Below are the code and all the weights of a small trained network. Each question names an input and a class and asks about switching units off, where a switched-off unit gives its printed mean instead of its output.

import numpy as np


def w(rows, s, z=0):
    codes = np.array(rows[::2]) - 128.0
    scale = np.full(codes.shape[1], s)
    scale[-1] = z or s
    return codes * scale


def norm(h):
    return h / np.sqrt((h * h).mean(-1, keepdims=True) + 1e-5)


def f(y):
    return np.maximum(y, 0)


def log_softmax(a):
    a = a - a.max(-1, keepdims=True)
    return a - np.log(np.exp(a).sum(-1, keepdims=True))


def net(x, mask):
    res = np.array(x, float).reshape(1, 5) / 4 @ E
    u = 0
    for l in range(2):
        y = f(norm(res) @ A[l][:, :-1].T + A[l][:, -1])
        res = res + np.where(mask[u : u + 13], y, B[l][:, -1]) @ B[l][:, :-1]
        u += 13
    return log_softmax(norm(res)[-1] @ U[:, :-1].T + U[:, -1])


A, B = {}, {}
E = w([
[95,65,79,145,132,10,196,75,187],'x0',
[208,187,151,25,161,85,173,122,119],'x1',
[140,162,189,164,179,148,118,78,222],'x2',
[40,122,173,63,173,98,107,167,133],'x3',
[130,136,122,142,145,119,127,132,121],'x4',
],0.014)
A[0] = w([
[136,110,156,141,164,180,82,163,111,12],'0.n0',
[162,159,204,144,136,143,111,111,196,39],'0.n1',
[124,136,180,183,147,130,71,72,235,4],'0.n2',
[101,64,80,131,83,152,137,198,32,44],'0.n3',
[67,49,132,226,127,133,132,143,170,24],'0.n4',
[3,111,204,101,177,123,92,198,135,2],'0.n5',
[113,165,171,169,149,167,95,91,187,56],'0.n6',
[169,162,146,103,162,190,95,140,113,53],'0.n7',
[103,88,105,152,137,134,187,123,166,111],'0.n8',
[119,143,161,147,107,207,56,148,104,21],'0.n9',
[83,81,128,187,130,199,70,148,120,4],'0.n10',
[142,104,139,122,141,141,143,135,141,81],'0.n11',
[202,130,100,227,50,190,121,83,130,28],'0.n12',
],0.013,0.0086)
B[0] = w([
[103,188,180,138,111,101,95,164,151,168],'0.n0',
[146,95,126,113,195,172,201,185,100,196],'0.n1',
[94,68,100,145,219,155,210,189,96,210],'0.n2',
[90,79,103,133,192,213,193,194,88,255],'0.n3',
[38,171,48,149,88,157,106,44,124,231],'0.n4',
[217,23,130,79,173,95,7,96,165,230],'0.n5',
[117,100,87,136,203,220,164,185,33,203],'0.n6',
[102,195,141,183,84,85,125,154,190,216],'0.n7',
[103,121,161,158,99,105,133,88,160,201],'0.n8',
[86,187,133,170,59,149,122,129,212,221],'0.n9',
[70,196,75,122,73,152,82,69,45,206],'0.n10',
[95,135,130,126,131,150,114,111,133,128],'0.n11',
[193,47,147,86,184,105,16,102,161,241],'0.n12',
],0.011,0.0075)
A[1] = w([
[111,244,164,163,103,195,38,221,123,67],'1.n0',
[79,133,120,140,81,147,120,68,115,14],'1.n1',
[101,112,152,115,139,82,78,148,134,37],'1.n2',
[138,168,162,82,122,136,175,96,118,2],'1.n3',
[234,205,197,53,152,63,215,137,122,84],'1.n4',
[108,128,134,159,135,67,194,74,159,55],'1.n5',
[76,47,85,146,147,48,179,92,137,77],'1.n6',
[98,103,121,118,145,171,213,182,124,88],'1.n7',
[252,92,100,193,96,140,125,91,105,44],'1.n8',
[133,56,74,108,59,113,154,200,37,43],'1.n9',
[71,99,102,162,104,87,180,82,180,46],'1.n10',
[85,152,164,116,153,91,92,124,104,83],'1.n11',
[146,108,124,116,154,163,68,152,95,103],'1.n12',
],0.013,0.006)
B[1] = w([
[172,148,164,96,73,51,215,127,144,250],'1.n0',
[88,174,105,124,128,104,117,129,56,157],'1.n1',
[196,88,107,153,117,83,111,117,117,144],'1.n2',
[83,132,97,119,113,136,130,112,104,138],'1.n3',
[12,114,42,223,110,171,48,63,75,222],'1.n4',
[182,169,163,99,102,160,179,153,110,168],'1.n5',
[200,173,197,102,76,128,147,182,154,226],'1.n6',
[156,138,100,159,129,163,182,168,110,187],'1.n7',
[144,51,133,11,175,64,82,102,144,160],'1.n8',
[125,139,147,167,252,186,160,142,172,188],'1.n9',
[149,201,202,111,81,112,133,173,132,184],'1.n10',
[172,92,100,145,117,127,134,133,105,142],'1.n11',
[165,137,154,128,121,71,168,76,151,191],'1.n12',
],0.012)
U = w([
[174,197,191,136,24,99,191,172,148,182],'0',
[124,90,101,166,250,196,235,170,111,204],'1',
[25,137,40,185,72,133,70,53,86,125],'2',
[206,17,142,80,175,73,31,93,162,2],'3',
],0.016,0.00063)

Each question gives the input, the list of numbers given to net, and the class t.
The units are the neurons (one row each of A and B). Each row of codes is followed by its name. A weight is (code - 128) times the scale printed after its matrix; where a second scale follows, it is the last column's (A, B and U).
mask holds one flag per neuron, layer by layer. A switched-off neuron (its flag False) gives its mean, the last column of its row in B, instead of its output. The means were averaged over made-up inputs and are rounded, as every weight is.
A unit's drop is (log p(t) with every unit on - log p(t) with that unit switched off) / (log p(t) with every unit on - log p(t) with every unit switched off).
The circuit of an input: a set's keep is (log p(t) with only the set's units on - log p(t) with every unit switched off) / (log p(t) with every unit on - log p(t) with every unit switched off). Starting from the 12 units with the biggest drops (on a tie, the unit counted first), units are removed one at a time, each time the one whose removal leaves the highest keep (on an exact tie, the one counted first), for as long as the keep stays at least 0.8.
units of the circuit, in order: the units of the circuit, biggest drop first
unit that matters most: the unit with the biggest drop
top k neurons: the k neurons with the biggest drops, biggest first
k most important neurons of layer l: the k neurons of layer l with the biggest drops, biggest first
drop of u: that unit's drop, to one decimal
input [0,-1,4,7,3], class 3: unit that matters most : 0.n5
input [8,-6,2,7,-6], class 0: top 2 neurons : 1.n6, 1.n10
input [4,-3,5,-7,1], class 3: 2 most important neurons of layer 0 : 0.n12, 0.n3
input [-7,8,-4,8,-3], class 2: units of the circuit, in order : 1.n4, 1.n6, 0.n3
input [7,-6,4,-3,-1], class 0: top 3 neurons : 1.n6, 1.n10, 1.n4
input [0,-5,-5,5,-8], class 1: top 2 neurons : 0.n3, 1.n9
input [8,-6,8,1,8], class 0: top 3 neurons : 1.n10, 1.n6, 0.n3
input [1,-4,6,-8,-8], class 3: top 2 neurons : 0.n12, 0.n3
input [5,-5,-5,5,0], class 0: top 2 neurons : 1.n6, 1.n4
input [4,-3,-1,3,-8], class 0: top 3 neurons : 1.n6, 1.n4, 1.n10
input [-6,-3,-3,7,-7], class 3: 2 most important neurons of layer 1 : 1.n6, 1.n10
input [-4,6,6,-5,3], class 1: top 2 neurons : 0.n1, 0.n6
input [-3,5,-5,2,-1], class 1: top 2 neurons : 1.n9, 0.n3
input [-3,7,7,-5,-1], class 1: unit that matters most : 0.n1
input [-1,4,3,2,6], class 2: 2 most important neurons of layer 0 : 0.n3, 0.n2
input [-5,2,-8,-2,-8], class 1: top 2 neurons : 0.n3, 1.n9
input [8,-7,-1,0,6], class 0: 4 most important neurons of layer 1 : 1.n10, 1.n6, 1.n4, 1.n5
input [7,7,5,-8,0], class 3: top 3 neurons : 1.n8, 0.n4, 0.n9
input [3,6,1,6,-1], class 2: top 2 neurons : 1.n4, 0.n12
input [-7,-4,3,-3,1], class 0: units of the circuit, in order : 1.n0
input [5,-2,-4,-7,8], class 3: top 2 neurons : 0.n12, 1.n8
input [-1,3,-6,-5,2], class 1: 2 most important neurons of layer 0 : 0.n3, 0.n5
input [0,4,2,-5,4], class 3: drop of 0.n12 : 0.5
input [8,-1,-2,7,-6], class 0: drop of 1.n6 : 0.2
input [3,-2,-2,6,-7], class 3: drop of 0.n5 : 2.0
input [2,7,-8,5,-4], class 1: drop of 1.n9 : 0.5
input [3,8,-2,1,3], class 2: units of the circuit, in order : 1.n4
